Below is a small trained network, with its code and all its weights. Each question gives an input and a class and asks what happens when units are switched off, that is, made to give their printed mean instead of their output.

import numpy as np


def w(rows, s, z=0):
    codes = np.array(rows[::2]) - 128.0
    scale = np.full(codes.shape[1], s)
    scale[-1] = z or s
    return codes * scale


def norm(h):
    return h / np.sqrt((h * h).mean(-1, keepdims=True) + 1e-5)


def f(y):
    return np.maximum(y, 0)


def log_softmax(a):
    a = a - a.max(-1, keepdims=True)
    return a - np.log(np.exp(a).sum(-1, keepdims=True))


def net(x, mask):
    res = np.array(x, float).reshape(1, 3) / 4 @ E
    u = 0
    for l in range(3):
        y = f(norm(res) @ A[l][:, :-1].T + A[l][:, -1])
        res = res + np.where(mask[u : u + 8], y, B[l][:, -1]) @ B[l][:, :-1]
        u += 8
    return log_softmax(norm(res)[-1] @ U[:, :-1].T + U[:, -1])


A, B = {}, {}
E = w([
[135,96,82,205,90,18,39,20],'x0',
[175,104,221,78,5,70,63,188],'x1',
[172,86,155,194,250,104,20,210],'x2',
],0.0031)
A[0] = w([
[178,48,152,136,130,217,182,19,102],'0.n0',
[112,44,179,72,118,124,177,40,6],'0.n1',
[23,117,191,62,52,159,119,105,58],'0.n2',
[158,58,187,137,177,127,79,109,167],'0.n3',
[119,189,168,67,145,26,128,139,189],'0.n4',
[254,121,84,187,43,181,149,170,155],'0.n5',
[182,177,141,126,158,158,168,170,243],'0.n6',
[151,191,172,99,158,30,111,71,138],'0.n7',
],0.0041,0.0022)
B[0] = w([
[124,206,84,140,138,85,92,153,175],'0.n0',
[132,163,66,138,98,116,156,150,151],'0.n1',
[216,182,42,187,117,66,172,180,206],'0.n2',
[161,209,39,159,61,95,197,121,212],'0.n3',
[3,150,125,124,205,137,102,91,188],'0.n4',
[42,134,105,71,193,123,99,96,173],'0.n5',
[113,47,77,196,79,163,85,63,253],'0.n6',
[126,66,109,160,95,245,96,129,175],'0.n7',
],0.0047,0.0033)
A[1] = w([
[159,114,200,116,70,99,50,154,126],'1.n0',
[205,192,102,142,163,57,162,122,167],'1.n1',
[205,156,164,154,192,100,90,217,6],'1.n2',
[145,152,228,40,50,65,108,201,128],'1.n3',
[158,121,201,62,143,254,208,252,69],'1.n4',
[77,146,74,148,92,181,74,156,203],'1.n5',
[200,119,162,158,217,94,89,235,32],'1.n6',
[179,181,177,82,93,118,179,72,91],'1.n7',
],0.006,0.0017)
B[1] = w([
[105,100,88,156,217,176,148,101,180],'1.n0',
[128,64,187,94,133,184,127,145,185],'1.n1',
[173,181,92,166,82,143,147,188,173],'1.n2',
[33,145,80,131,221,152,181,79,198],'1.n3',
[163,49,154,179,88,117,52,2,230],'1.n4',
[153,70,175,93,138,100,156,195,255],'1.n5',
[205,217,88,53,79,69,177,146,194],'1.n6',
[155,142,57,132,109,71,161,172,159],'1.n7',
],0.0069,0.0053)
A[2] = w([
[61,166,142,117,255,178,122,98,3],'2.n0',
[108,220,146,80,23,137,164,109,1],'2.n1',
[111,109,160,179,87,97,21,65,27],'2.n2',
[113,95,206,81,125,129,137,194,47],'2.n3',
[149,92,168,135,119,133,46,35,114],'2.n4',
[151,158,156,129,143,185,155,122,172],'2.n5',
[94,101,166,169,185,147,84,89,6],'2.n6',
[176,192,160,136,133,130,58,189,99],'2.n7',
],0.0095,0.00089)
B[2] = w([
[50,101,86,108,248,139,88,71,220],'2.n0',
[232,181,112,118,164,57,142,176,188],'2.n1',
[146,48,208,113,92,188,141,78,235],'2.n2',
[86,131,102,214,102,154,103,165,160],'2.n3',
[131,55,217,116,84,113,132,129,253],'2.n4',
[108,118,157,112,103,62,90,118,152],'2.n5',
[147,196,103,113,83,111,154,146,209],'2.n6',
[153,178,97,85,121,60,205,119,173],'2.n7',
],0.011,0.0054)
U = w([
[248,205,45,98,121,22,205,177,186],'0',
[157,7,229,115,40,146,130,66,184],'1',
[38,120,45,103,255,131,113,72,188],'2',
[77,119,91,245,72,164,96,249,124],'3',
[116,205,158,129,107,161,100,142,39],'4',
[125,212,161,80,110,203,73,180,3],'5',
[118,237,168,97,95,168,52,156,19],'6',
],0.0082,0.0049)

Each question gives the input, the list of numbers given to net, and the class t.
The units are the neurons (one row each of A and B). Each row of codes is followed by its name. A weight is (code - 128) times the scale printed after its matrix; where a second scale follows, it is the last column's (A, B and U).
mask holds one flag per neuron, layer by layer. A switched-off neuron (its flag False) gives its mean, the last column of its row in B, instead of its output. The means were averaged over made-up inputs and are rounded, as every weight is.
A unit's drop is (log p(t) with every unit on - log p(t) with that unit switched off) / (log p(t) with every unit on - log p(t) with every unit switched off).
The circuit of an input: a set's keep is (log p(t) with only the set's units on - log p(t) with every unit switched off) / (log p(t) with every unit on - log p(t) with every unit switched off). Starting from the 12 units with the biggest drops (on a tie, the unit counted first), units are removed one at a time, each time the one whose removal leaves the highest keep (on an exact tie, the one counted first), for as long as the keep stays at least 0.8.
circuit, biggest first: the units of the circuit, biggest drop first
most important unit: the unit with the biggest drop
top k neurons: the k neurons with the biggest drops, biggest first
k most important neurons of layer l: the k neurons of layer l with the biggest drops, biggest first
drop of u: that unit's drop, to one decimal
input [8,-4,-8], class 0: circuit, biggest first : (1.n4, 2.n1)
input [8,-8,7], class 1: circuit, biggest first : (2.n2)
input [0,-4,-1], class 2: top 3 neurons : (1.n4, 1.n6, 2.n0)
input [5,6,-1], class 2: circuit, biggest first : (0.n6, 1.n0, 1.n3)
input [-8,7,8], class 0: 2 most important neurons of layer 1 : (1.n6, 1.n2)
input [-4,5,-4], class 2: circuit, biggest first : (1.n3, 2.n4)
input [-1,5,-4], class 2: circuit, biggest first : (1.n3, 0.n6)
input [-1,-3,2], class 3: top 3 neurons : (1.n3, 1.n4, 1.n0)
input [-3,-1,-2], class 3: top 4 neurons : (0.n6, 1.n4, 1.n6, 2.n3)
input [1,1,3], class 3: top 3 neurons : (0.n3, 1.n4, 2.n3)
input [-8,5,8], class 0: top 2 neurons : (1.n6, 1.n2)
input [3,8,7], class 2: top 3 neurons : (1.n0, 1.n3, 0.n2)
input [-8,-7,-1], class 1: 2 most important neurons of layer 1 : (1.n4, 1.n3)
input [6,1,-7], class 0: most important unit : 1.n4
input [-2,-2,0], class 3: top 2 neurons : (1.n4, 1.n3)
input [-7,-7,-7], class 0: 4 most important neurons of layer 0 : (0.n4, 0.n0, 0.n5, 0.n7)
input [4,8,7], class 2: top 2 neurons : (1.n0, 1.n3)
input [-7,-4,6], class 1: top 4 neurons : (1.n4, 0.n2, 0.n0, 0.n6)
input [-1,0,-3], class 3: top 3 neurons : (1.n1, 2.n3, 1.n6)
input [4,6,2], class 2: top 3 neurons : (0.n6, 1.n0, 1.n4)
input [-2,8,5], class 2: circuit, biggest first : (1.n3)
input [2,6,7], class 0: top 2 neurons : (1.n6, 1.n2)
input [-1,0,-1], class 3: top 2 neurons : (1.n4, 2.n3)
input [-8,-7,-2], class 1: top 2 neurons : (1.n4, 1.n3)
input [2,-3,0], class 3: 3 most important neurons of layer 1 : (1.n4, 1.n3, 1.n0)
input [-7,-6,3], class 1: drop of 1.n4 : 4.2
input [-6,5,-7], class 0: most important unit : 0.n2
input [0,4,0], class 2: drop of 0.n6 : 0.8
input [-2,-2,-6], class 0: drop of 1.n6 : 0.0
input [-4,8,4], class 2: drop of 1.n3 : 0.9
